Below are the code and all the weights of a small trained network. Each question names an input and a class and asks about switching units off, where a switched-off unit gives its printed mean instead of its output.

import numpy as np


def w(rows, s, z=0):
    codes = np.array(rows[::2]) - 128.0
    scale = np.full(codes.shape[1], s)
    scale[-1] = z or s
    return codes * scale


def f(y):
    return y / 2 * (1 + np.tanh(0.7978845608 * (y + 0.044715 * y**3)))


def log_softmax(a):
    a = a - a.max(-1, keepdims=True)
    return a - np.log(np.exp(a).sum(-1, keepdims=True))


def net(x, mask):
    res = np.array(x, float).reshape(1, 6) / 4 @ E
    y = f(res @ A[0][:, :-1].T + A[0][:, -1])
    res = res + np.where(mask, y, B[0][:, -1]) @ B[0][:, :-1]
    return log_softmax(res[-1] @ U[:, :-1].T + U[:, -1])


A, B = {}, {}
E = w([
[84,133,145,2,138,95],'x0',
[130,129,127,126,129,124],'x1',
[100,165,169,149,249,144],'x2',
[201,54,221,121,156,111],'x3',
[128,131,136,130,120,130],'x4',
[177,136,103,85,150,222],'x5',
],0.0082)
A[0] = w([
[189,66,182,104,129,106,68],'N0',
[163,83,78,100,71,136,177],'N1',
[85,145,153,178,111,54,136],'N2',
[148,131,128,209,115,149,14],'N3',
[104,200,82,118,112,134,25],'N4',
[91,175,58,114,137,123,52],'N5',
[99,158,161,52,127,92,49],'N6',
[165,82,215,114,151,140,46],'N7',
[77,177,68,130,120,142,6],'N8',
[180,110,78,93,157,197,118],'N9',
[90,94,113,164,134,42,138],'N10',
[131,78,101,115,43,151,107],'N11',
[75,127,138,34,136,102,4],'N12',
[179,54,167,120,145,109,50],'N13',
[143,116,113,243,122,156,38],'N14',
[73,187,171,153,254,185,199],'N15',
[84,131,134,167,135,28,69],'N16',
[179,151,72,83,178,215,142],'N17',
],0.0093,0.004)
B[0] = w([
[29,114,68,196,100,153,181],'N0',
[154,160,164,146,119,52,203],'N1',
[163,143,162,114,62,169,179],'N2',
[151,59,99,90,121,155,156],'N3',
[57,98,91,170,125,132,148],'N4',
[92,82,103,192,83,159,155],'N5',
[168,55,91,81,109,162,165],'N6',
[88,106,79,195,108,125,175],'N7',
[61,94,111,186,107,156,152],'N8',
[119,147,200,138,23,163,178],'N9',
[138,150,189,108,55,173,173],'N10',
[147,135,113,131,118,22,187],'N11',
[197,15,54,71,146,175,170],'N12',
[44,121,50,194,123,170,169],'N13',
[216,17,58,19,202,172,192],'N14',
[167,94,128,139,49,2,255],'N15',
[140,126,177,115,43,196,169],'N16',
[133,127,180,133,29,134,202],'N17',
],0.0081,0.0073)
U = w([
[176,49,56,49,156,176,88],'0',
[21,122,70,220,128,156,72],'1',
[135,151,141,124,135,119,249],'2',
[128,146,139,127,140,114,250],'3',
[154,131,136,142,118,12,61],'4',
[128,159,214,119,87,207,64],'5',
[130,225,160,117,225,139,112],'6',
[105,216,120,109,245,156,69],'7',
],0.011,0.012)

Each question gives the input, the list of numbers given to net, and the class t.
The units are the neurons (one row each of A and B). Each row of codes is followed by its name. A weight is (code - 128) times the scale printed after its matrix; where a second scale follows, it is the last column's (A, B and U).
mask holds one flag per neuron, in row order. A switched-off neuron (its flag False) gives its mean, the last column of its row in B, instead of its output. The means were averaged over made-up inputs and are rounded, as every weight is.
A unit's drop is (log p(t) with every unit on - log p(t) with that unit switched off) / (log p(t) with every unit on - log p(t) with every unit switched off).
The circuit of an input: a set's keep is (log p(t) with only the set's units on - log p(t) with every unit switched off) / (log p(t) with every unit on - log p(t) with every unit switched off). Starting from the 12 units with the biggest drops (on a tie, the unit counted first), units are removed one at a time, each time the one whose removal leaves the highest keep (on an exact tie, the one counted first), for as long as the keep stays at least 0.8.
circuit, biggest first: the units of the circuit, biggest drop first
k most important neurons: the k neurons with the biggest drops, biggest first
drop when u is switched off: that unit's drop, to one decimal
input [7,3,-1,-2,-1,0], class 0: circuit, biggest first	N12
input [-6,-4,8,8,0,-2], class 1: circuit, biggest first	N13; N7
input [-7,-2,2,8,-5,-6], class 1: 3 most important neurons	N13; N0; N7
input [-4,1,-7,3,-4,5], class 4: 2 most important neurons	N11; N1
input [-1,-4,-4,-7,-1,7], class 1: 2 most important neurons	N4; N8
input [6,-6,0,7,-6,-8], class 5: circuit, biggest first	N10; N16
input [2,1,5,-3,-2,8], class 5: 2 most important neurons	N17; N9
input [5,-6,7,-3,7,8], class 5: 4 most important neurons	N17; N9; N11; N1
input [3,-1,-2,8,3,8], class 1: 3 most important neurons	N0; N13; N7
input [2,5,8,-8,7,4], class 1: 3 most important neurons	N8; N5; N4
input [5,-6,5,-4,1,8], class 5: 2 most important neurons	N17; N9
input [-2,0,0,4,6,8], class 5: 2 most important neurons	N9; N17
input [-7,6,-2,1,-5,4], class 0: 2 most important neurons	N14; N3
input [-5,4,-6,3,-4,3], class 4: circuit, biggest first	N1
input [2,4,-1,-6,-1,8], class 5: circuit, biggest first	N17; N9
input [-6,1,7,-5,-4,-1], class 4: drop when N14 is switched off	-0.1
input [-5,0,-5,-4,3,-2], class 0: drop when N1 is switched off	-0.3
input [2,-5,-6,6,-1,-2], class 1: drop when N0 is switched off	0.5
